Below are the code and all the weights of a small trained network. Each question names an input and a class and asks about switching units off, where a switched-off unit gives its printed mean instead of its output.

import numpy as np


def w(rows, s, z=0):
    codes = np.array(rows[::2]) - 128.0
    scale = np.full(codes.shape[1], s)
    scale[-1] = z or s
    return codes * scale


def norm(h):
    return h / np.sqrt((h * h).mean(-1, keepdims=True) + 1e-5)


def f(y):
    return y / 2 * (1 + np.tanh(0.7978845608 * (y + 0.044715 * y**3)))


def log_softmax(a):
    a = a - a.max(-1, keepdims=True)
    return a - np.log(np.exp(a).sum(-1, keepdims=True))


def net(x, mask):
    res = np.array(x, float).reshape(1, 7) / 4 @ E
    u = 0
    for l in range(3):
        y = f(norm(res) @ A[l][:, :-1].T + A[l][:, -1])
        res = res + np.where(mask[u : u + 3], y, B[l][:, -1]) @ B[l][:, :-1]
        u += 3
    return log_softmax(norm(res)[-1] @ U[:, :-1].T + U[:, -1])


A, B = {}, {}
E = w([
[53,138,106,162,90,227],'x0',
[174,172,121,132,154,230],'x1',
[134,172,178,2,113,90],'x2',
[61,136,188,84,129,175],'x3',
[198,73,203,167,83,109],'x4',
[100,159,123,117,65,74],'x5',
[126,105,125,93,97,123],'x6',
],0.0072)
A[0] = w([
[95,215,25,133,121,161,8],'L0N0',
[25,152,153,45,118,1,83],'L0N1',
[183,144,21,155,188,148,2],'L0N2',
],0.0055,0.0051)
B[0] = w([
[138,18,157,110,67,211,135],'L0N0',
[4,117,104,114,196,5,254],'L0N1',
[112,40,59,152,248,132,125],'L0N2',
],0.0049,0.0021)
A[1] = w([
[218,219,192,73,193,244,1],'L1N0',
[243,83,100,254,90,49,47],'L1N1',
[117,94,47,211,248,184,35],'L1N2',
],0.0059,0.0058)
B[1] = w([
[82,216,254,105,238,158,192],'L1N0',
[201,150,211,254,166,20,250],'L1N1',
[180,73,15,8,179,132,233],'L1N2',
],0.0073,0.0021)
A[2] = w([
[173,159,128,2,95,32,3],'L2N0',
[160,25,218,129,91,163,25],'L2N1',
[76,147,101,92,122,203,67],'L2N2',
],0.0095,0.0057)
B[2] = w([
[244,164,60,8,57,102,255],'L2N0',
[92,7,160,89,129,161,174],'L2N1',
[182,148,141,191,75,93,232],'L2N2',
],0.011,0.0025)
U = w([
[157,200,210,103,197,203,123],'0',
[200,102,174,240,150,50,193],'1',
[2,144,120,129,122,56,34],'2',
[109,27,187,117,119,172,102],'3',
[162,100,15,150,214,166,111],'4',
[92,168,86,199,40,215,1],'5',
[181,162,109,30,95,59,224],'6',
],0.02,0.0024)

Each question gives the input, the list of numbers given to net, and the class t.
The units are the neurons (one row each of A and B). Each row of codes is followed by its name. A weight is (code - 128) times the scale printed after its matrix; where a second scale follows, it is the last column's (A, B and U).
mask holds one flag per neuron, layer by layer. A switched-off neuron (its flag False) gives its mean, the last column of its row in B, instead of its output. The means were averaged over made-up inputs and are rounded, as every weight is.
A unit's drop is (log p(t) with every unit on - log p(t) with that unit switched off) / (log p(t) with every unit on - log p(t) with every unit switched off).
The circuit of an input: a set's keep is (log p(t) with only the set's units on - log p(t) with every unit switched off) / (log p(t) with every unit on - log p(t) with every unit switched off). Starting from all 9 units, units are removed one at a time, each time the one whose removal leaves the highest keep (on an exact tie, the one counted first), for as long as the keep stays at least 0.8.
circuit, biggest first: the units of the circuit, biggest drop first
k most important neurons: the k neurons with the biggest drops, biggest first
top k neurons in layer l: the k neurons of layer l with the biggest drops, biggest first
drop of u: that unit's drop, to one decimal
input [3,-7,-8,8,-8,-4,4], class 5: top neuron in layer 1	[L1N1]
input [8,6,5,-6,-8,-3,3], class 5: top 2 neurons in layer 2	[L2N2; L2N0]
input [2,-1,-6,5,6,7,2], class 3: 3 most important neurons	[L2N1; L2N2; L0N1]
input [-2,-6,2,6,3,-1,-6], class 2: 3 most important neurons	[L0N1; L1N2; L2N2]
input [1,2,4,-3,-6,-3,-4], class 0: circuit, biggest first	[L1N0; L0N1]
input [-1,-1,4,1,5,-5,1], class 3: 3 most important neurons	[L2N1; L1N2; L0N1]
input [6,1,8,7,-3,3,-5], class 2: 3 most important neurons	[L0N1; L2N0; L1N2]
input [6,-7,-8,3,7,-6,0], class 3: 2 most important neurons	[L2N1; L2N2]
input [-8,8,1,-1,-2,-1,5], class 0: 3 most important neurons	[L1N0; L0N1; L1N2]
input [2,2,2,6,5,1,-2], class 3: 2 most important neurons	[L2N1; L2N0]
input [1,-4,2,2,8,-7,-6], class 3: drop of L2N1	0.9
input [8,1,4,-1,7,3,-4], class 3: drop of L2N1	1.3
input [-8,-6,-4,7,3,-6,3], class 3: drop of L2N0	0.0
input [1,-4,-3,-6,-3,2,6], class 1: most important neuron	[L1N1]
